Here is a tiny trained network, its code and every weight. The questions are about switching its units off for an input and a class, where a switched-off unit gives its printed mean instead of its output.

import numpy as np


def w(rows, s, z=0):
    codes = np.array(rows[::2]) - 128.0
    scale = np.full(codes.shape[1], s)
    scale[-1] = z or s
    return codes * scale


def f(y):
    return np.maximum(y, 0)


def log_softmax(a):
    a = a - a.max(-1, keepdims=True)
    return a - np.log(np.exp(a).sum(-1, keepdims=True))


def net(x, mask):
    res = np.array(x, float).reshape(1, 6) / 4 @ E
    y = f(res @ A[0][:, :-1].T + A[0][:, -1])
    res = res + np.where(mask, y, B[0][:, -1]) @ B[0][:, :-1]
    return log_softmax(res[-1] @ U[:, :-1].T + U[:, -1])


A, B = {}, {}
E = w([
[86,29,10,79,220,49],'x0',
[9,229,199,61,161,33],'x1',
[130,126,129,127,128,128],'x2',
[23,175,58,254,171,199],'x3',
[153,54,254,250,238,70],'x4',
[127,127,127,126,127,131],'x5',
],0.0056)
A[0] = w([
[145,181,199,167,77,177,95],'n0',
[29,215,182,82,162,59,56],'n1',
[173,50,242,222,220,68,50],'n2',
[145,172,192,165,90,168,123],'n3',
[211,66,82,165,110,197,88],'n4',
[53,159,80,212,158,175,60],'n5',
[208,97,177,46,104,62,2],'n6',
[96,68,67,117,180,89,68],'n7',
[94,66,61,117,184,88,54],'n8',
[40,200,178,86,159,71,73],'n9',
[58,158,85,209,158,174,70],'n10',
[145,180,193,163,85,178,119],'n11',
[95,69,64,119,178,92,71],'n12',
[139,181,192,162,85,175,111],'n13',
[56,158,81,209,160,175,56],'n14',
[210,60,82,170,109,199,65],'n15',
[39,171,90,199,162,169,113],'n16',
[199,98,172,51,106,71,26],'n17',
[211,65,79,167,111,199,82],'n18',
[146,190,202,172,75,182,87],'n19',
[93,61,54,118,183,83,51],'n20',
[122,191,7,1,17,180,94],'n21',
[44,201,173,87,156,70,82],'n22',
[142,186,199,174,72,179,87],'n23',
],0.0062,0.00084)
B[0] = w([
[180,189,74,85,175,82,184],'n0',
[121,72,102,203,47,57,211],'n1',
[9,215,151,201,206,226,240],'n2',
[167,178,85,95,167,93,178],'n3',
[110,90,110,196,67,69,197],'n4',
[170,42,205,47,102,187,191],'n5',
[135,47,210,64,112,213,199],'n6',
[183,190,75,84,172,83,189],'n7',
[185,190,73,80,172,83,193],'n8',
[121,76,105,199,53,61,201],'n9',
[163,53,194,57,108,183,188],'n10',
[173,181,78,91,167,86,181],'n11',
[178,182,83,85,166,88,189],'n12',
[175,181,80,89,164,87,179],'n13',
[169,45,203,48,101,187,189],'n14',
[107,85,106,203,54,57,198],'n15',
[166,44,198,58,96,178,192],'n16',
[134,47,213,67,112,212,193],'n17',
[108,88,110,199,59,64,198],'n18',
[179,185,75,85,173,82,188],'n19',
[188,194,73,77,174,82,197],'n20',
[2,212,157,213,214,233,255],'n21',
[121,73,105,202,51,58,199],'n22',
[171,177,84,89,167,87,186],'n23',
],0.0062,0.0075)
U = w([
[204,177,52,56,195,63,198],'0',
[117,80,105,226,7,54,139],'1',
[160,53,226,23,102,197,4],'2',
[16,185,141,202,223,203,167],'3',
],0.011,0.00037)

Each question gives the input, the list of numbers given to net, and the class t.
The units are the neurons (one row each of A and B). Each row of codes is followed by its name. A weight is (code - 128) times the scale printed after its matrix; where a second scale follows, it is the last column's (A, B and U).
mask holds one flag per neuron, in row order. A switched-off neuron (its flag False) gives its mean, the last column of its row in B, instead of its output. The means were averaged over made-up inputs and are rounded, as every weight is.
A unit's drop is (log p(t) with every unit on - log p(t) with that unit switched off) / (log p(t) with every unit on - log p(t) with every unit switched off).
The circuit of an input: a set's keep is (log p(t) with only the set's units on - log p(t) with every unit switched off) / (log p(t) with every unit on - log p(t) with every unit switched off). Starting from the 12 units with the biggest drops (on a tie, the unit counted first), units are removed one at a time, each time the one whose removal leaves the highest keep (on an exact tie, the one counted first), for as long as the keep stays at least 0.8.
circuit, biggest first: the units of the circuit, biggest drop first
most important unit: the unit with the biggest drop
top k neurons: the k neurons with the biggest drops, biggest first
drop when u is switched off: that unit's drop, to one decimal
input [-3,-5,-6,-4,6,-3], class 3: most important unit	n2
input [5,3,0,6,-6,8], class 2: circuit, biggest first	[n16; n5]
input [5,-6,-1,3,-4,-8], class 1: top 2 neurons	[n15; n18]
input [-7,-3,7,8,0,-4], class 2: top 2 neurons	[n5; n14]
input [7,-3,-5,-8,-7,-4], class 2: top 2 neurons	[n6; n17]
input [0,6,4,-3,8,-4], class 3: top 4 neurons	[n2; n15; n18; n4]
input [5,6,7,-5,6,-2], class 1: top 2 neurons	[n21; n1]
input [3,-8,-3,7,7,-6], class 1: top 3 neurons	[n15; n18; n4]
input [8,8,7,8,2,4], class 0: top 3 neurons	[n20; n8; n7]
input [6,-8,0,2,-2,4], class 1: top 3 neurons	[n15; n18; n4]
input [-1,-7,7,2,-8,5], class 3: top 2 neurons	[n21; n1]
input [-1,2,1,-1,3,1], class 3: top 4 neurons	[n2; n15; n18; n4]
input [2,5,-6,5,-5,5], class 1: top 4 neurons	[n1; n2; n22; n9]
input [-6,3,0,-6,8,-6], class 3: circuit, biggest first	[n2]
input [-7,-2,3,-2,-8,2], class 3: drop when n15 is switched off	0.0
input [-8,1,-6,-2,6,-7], class 0: drop when n21 is switched off	0.1
input [-6,-5,1,-3,1,3], class 0: drop when n1 is switched off	0.1
input [0,7,2,-2,-6,3], class 1: drop when n2 is switched off	0.2
